Below is a small trained network, with its code and all its weights. Each question gives an input and a target symbol and asks what happens when units are switched off, that is, made to give their printed mean instead of their output.

import numpy as np


def w(rows, s, z=0):
    codes = np.array(rows[::2]) - 128.0
    scale = np.full(codes.shape[1], s)
    scale[-1] = z or s
    return codes * scale


def norm(h):
    return h / np.sqrt((h * h).mean(-1, keepdims=True) + 1e-5)


def f(y):
    return y / 2 * (1 + np.tanh(0.7978845608 * (y + 0.044715 * y**3)))


def softmax(a):
    e = np.exp(a - a.max(-1, keepdims=True))
    return e / e.sum(-1, keepdims=True)


def log_softmax(a):
    a = a - a.max(-1, keepdims=True)
    return a - np.log(np.exp(a).sum(-1, keepdims=True))


def net(x, mask):
    ids = ['αβγδεζηθλτψω'.index(c) for c in x.split()]
    T = len(ids)
    res = E[ids] + P[:T]
    u = 0
    for l in range(2):
        q, k, v = (norm(res) @ M[l].T for M in (Q, K, V))
        z = softmax(np.where(np.tri(T) > 0, q @ k.T / 4**0.5, -1e9)) @ v
        res = res + np.where(mask[u], z, O[l][:, -1]) @ O[l][:, :-1]
        u += 1
        y = f(norm(res) @ A[l][:, :-1].T + A[l][:, -1])
        res = res + np.where(mask[u : u + 8], y, B[l][:, -1]) @ B[l][:, :-1]
        u += 8
    return log_softmax(norm(res)[-1] @ U[:, :-1].T + U[:, -1])


Q, K, V, O, A, B = {}, {}, {}, {}, {}, {}
E = w([
[136,100,132,74,192,125,96,126],'α',
[143,178,92,134,193,80,197,148],'β',
[118,44,113,95,252,132,173,53],'γ',
[94,166,160,125,181,201,116,227],'δ',
[167,106,156,89,87,178,173,98],'ε',
[78,122,141,127,145,125,225,155],'ζ',
[192,177,107,56,158,163,100,227],'η',
[127,200,121,201,130,192,167,63],'θ',
[188,114,157,86,132,73,106,164],'λ',
[157,153,73,162,148,138,54,142],'τ',
[120,149,164,175,65,134,112,151],'ψ',
[79,124,87,120,118,58,96,161],'ω',
],0.013)
P = w([
[146,172,10,38,106,196,199,42],'0',
[158,144,53,69,131,175,187,67],'1',
[147,141,92,90,140,168,175,86],'2',
[154,121,115,119,156,151,171,99],'3',
[161,118,148,142,166,135,162,113],'4',
[168,98,178,164,171,123,148,116],'5',
[167,92,210,189,185,112,146,128],'6',
[172,75,252,225,193,92,129,149],'7',
],0.0039)
Q[0] = w([
[145,154,139,200,11,107,132,153],'L0H1',
[122,123,124,149,89,159,178,137],'L0H1',
[142,106,217,48,210,166,75,177],'L0H1',
[200,190,135,110,105,83,138,117],'L0H1',
],0.011)
K[0] = w([
[103,113,152,203,12,104,152,144],'L0H1',
[111,79,144,144,101,159,195,125],'L0H1',
[203,36,187,130,183,192,72,249],'L0H1',
[253,199,158,145,138,86,149,83],'L0H1',
],0.0074)
V[0] = w([
[122,212,133,88,126,148,172,35],'L0H1',
[146,50,167,118,113,165,196,155],'L0H1',
[161,141,111,187,166,133,3,137],'L0H1',
[62,160,54,123,97,32,147,131],'L0H1',
],0.0042)
O[0] = w([
[113,103,196,161,194,71,131,124,254],'L0H1',
[123,208,139,94,111,109,98,68,151],'L0H1',
[122,26,57,79,133,191,179,196,29],'L0H1',
[186,127,127,254,68,149,143,181,81],'L0H1',
],0.003,0.0014)
A[0] = w([
[132,139,101,204,25,34,151,183,79],'L0N1',
[100,166,254,169,135,119,161,84,182],'L0N2',
[145,139,49,213,205,137,114,220,244],'L0N3',
[183,233,116,241,65,183,70,90,115],'L0N4',
[136,87,174,47,173,115,56,89,80],'L0N5',
[142,124,147,56,112,210,253,184,145],'L0N6',
[181,119,212,88,60,97,139,124,189],'L0N7',
[93,143,21,72,128,32,115,92,252],'L0N8',
],0.0072,0.0021)
B[0] = w([
[75,87,167,120,192,102,114,197,154],'L0N1',
[138,89,227,105,200,148,134,159,193],'L0N2',
[167,159,231,98,173,111,43,92,254],'L0N3',
[137,94,1,101,107,178,193,133,169],'L0N4',
[144,62,139,53,114,91,125,132,165],'L0N5',
[96,240,56,102,125,146,179,105,213],'L0N6',
[198,138,140,102,68,168,118,163,166],'L0N7',
[155,155,9,143,156,132,187,133,185],'L0N8',
],0.0098,0.0072)
Q[1] = w([
[94,10,112,156,171,153,231,126],'L1H1',
[30,158,235,201,121,126,154,94],'L1H1',
[150,105,66,166,210,6,62,102],'L1H1',
[128,21,149,113,77,118,15,164],'L1H1',
],0.024)
K[1] = w([
[78,15,106,171,126,145,225,105],'L1H1',
[47,147,246,180,145,103,135,126],'L1H1',
[167,101,73,143,255,55,106,142],'L1H1',
[145,32,148,87,112,104,73,211],'L1H1',
],0.026)
V[1] = w([
[141,90,254,111,153,113,79,182],'L1H1',
[119,145,158,140,104,119,122,110],'L1H1',
[148,81,112,96,183,151,129,174],'L1H1',
[134,111,87,117,153,145,143,134],'L1H1',
],0.01)
O[1] = w([
[116,188,3,123,105,141,188,98,88],'L1H1',
[176,83,94,120,167,136,141,163,62],'L1H1',
[25,239,141,135,38,113,113,46,252],'L1H1',
[77,179,176,131,84,112,100,92,204],'L1H1',
],0.005,0.0046)
A[1] = w([
[136,167,8,146,120,149,193,70,252],'L1N1',
[128,101,224,138,125,107,94,145,40],'L1N2',
[123,72,140,159,124,184,138,58,121],'L1N3',
[143,135,137,133,72,59,120,151,153],'L1N4',
[81,117,138,141,122,113,189,182,138],'L1N5',
[91,107,132,182,140,87,135,83,50],'L1N6',
[122,84,211,109,110,91,150,244,64],'L1N7',
[73,154,144,130,98,177,92,183,65],'L1N8',
],0.014,0.0024)
B[1] = w([
[148,124,4,166,61,126,166,152,255],'L1N1',
[105,83,114,196,99,116,163,103,155],'L1N2',
[191,151,145,130,181,138,98,222,174],'L1N3',
[126,176,173,155,150,109,95,200,144],'L1N4',
[96,133,81,134,112,182,77,144,165],'L1N5',
[181,62,110,72,200,156,121,127,151],'L1N6',
[110,145,153,134,123,130,116,110,175],'L1N7',
[180,76,161,50,154,108,93,141,164],'L1N8',
],0.013,0.0043)
U = w([
[146,179,39,81,127,141,151,161,253],'α',
[114,134,254,104,172,129,89,110,212],'β',
[160,47,109,102,180,129,161,111,41],'γ',
[178,122,168,113,68,170,208,67,58],'δ',
[66,128,101,146,164,81,93,181,41],'ε',
[102,64,126,117,94,171,94,148,131],'ζ',
[150,148,157,161,57,69,121,182,102],'η',
[42,156,126,179,113,177,169,115,102],'θ',
[152,177,135,198,157,61,207,81,47],'λ',
[86,102,109,112,75,69,151,75,103],'τ',
[173,116,132,200,143,187,136,183,38],'ψ',
[156,129,107,176,99,166,58,49,96],'ω',
],0.0091,0.0046)

Each question gives the input, a string of symbols that net reads in full, and the target symbol t.
The units are the heads (4 rows each of Q, K, V and O) and the neurons (one row each of A and B). Each row of codes is followed by its name. A weight is (code - 128) times the scale printed after its matrix; where a second scale follows, it is the last column's (O, A, B and U).
mask holds one flag per unit, layer by layer, with each layer's heads first. A switched-off unit (its flag False) gives its mean, the last column of its rows in O or B, instead of its output. The means were averaged over made-up inputs and are rounded, as every weight is.
A unit's drop is (log p(t) with every unit on - log p(t) with that unit switched off) / (log p(t) with every unit on - log p(t) with every unit switched off).
The circuit of an input: a set's keep is (log p(t) with only the set's units on - log p(t) with every unit switched off) / (log p(t) with every unit on - log p(t) with every unit switched off). Starting from the 12 units with the biggest drops (on a tie, the unit counted first), units are removed one at a time, each time the one whose removal leaves the highest keep (on an exact tie, the one counted first), for as long as the keep stays at least 0.8.
circuit, biggest first: the units of the circuit, biggest drop first
most important unit: the unit with the biggest drop
top k neurons: the k neurons with the biggest drops, biggest first
top k neurons in layer l: the k neurons of layer l with the biggest drops, biggest first
input δ ψ η η λ β α ε, target α: top 2 neurons in layer 0 -> (L0N7 L0N3)
input τ β τ, target β: most important unit -> L0N8
input τ γ τ β ε β α, target τ: top 3 neurons -> (L0N5 L0N3 L1N3)
input β ψ ψ ψ, target β: circuit, biggest first -> (L0N4 L1H1 L1N1 L0N2)
input β τ ψ ζ ω ζ, target θ: circuit, biggest first -> (L1N5 L0N3 L1N2 L1H1)
input ε τ β ζ α ψ τ γ, target α: top 3 neurons -> (L1N1 L0N3 L1N3)
input γ θ λ β δ ζ λ ε, target α: top 2 neurons -> (L0N3 L0N6)
input β β ψ ε ε, target β: top 4 neurons -> (L1N1 L0N6 L0N2 L1N7)
input ψ ω β δ ψ τ β θ, target α: top 4 neurons -> (L0N1 L0N2 L0N7 L1N1)
input δ ε ε ζ θ, target ψ: circuit, biggest first -> (L1H1 L0N3)
input ε α θ θ η θ, target β: top 2 neurons in layer 0 -> (L0N2 L0N8)
input β η τ η, target β: top 2 neurons -> (L1N1 L0N8)
input λ ω β θ β τ ω, target β: top 2 neurons -> (L0N1 L1N1)
input λ ζ ω θ γ β τ ω, target β: top 2 neurons in layer 0 -> (L0N1 L0N6)
input β β δ λ β, target β: top neuron in layer 0 -> (L0N3)
input β λ ε ε, target β: circuit, biggest first -> (L0H1 L1N1 L1H1 L0N6)
input τ γ ε ζ, target θ: top 4 neurons -> (L0N3 L0N6 L1N5 L1N3)
input β ζ β, target λ: top 2 neurons in layer 1 -> (L1N2 L1N8)
input τ τ δ λ ω δ, target β: top 2 neurons -> (L1N1 L0N6)
input ε δ λ ω, target ε: most important unit -> L0N1
input θ ζ ε γ η ζ, target β: top 3 neurons -> (L0N2 L1N1 L1N7)
input β τ λ β τ, target ω: circuit, biggest first -> (L1N2 L1H1 L0N8)
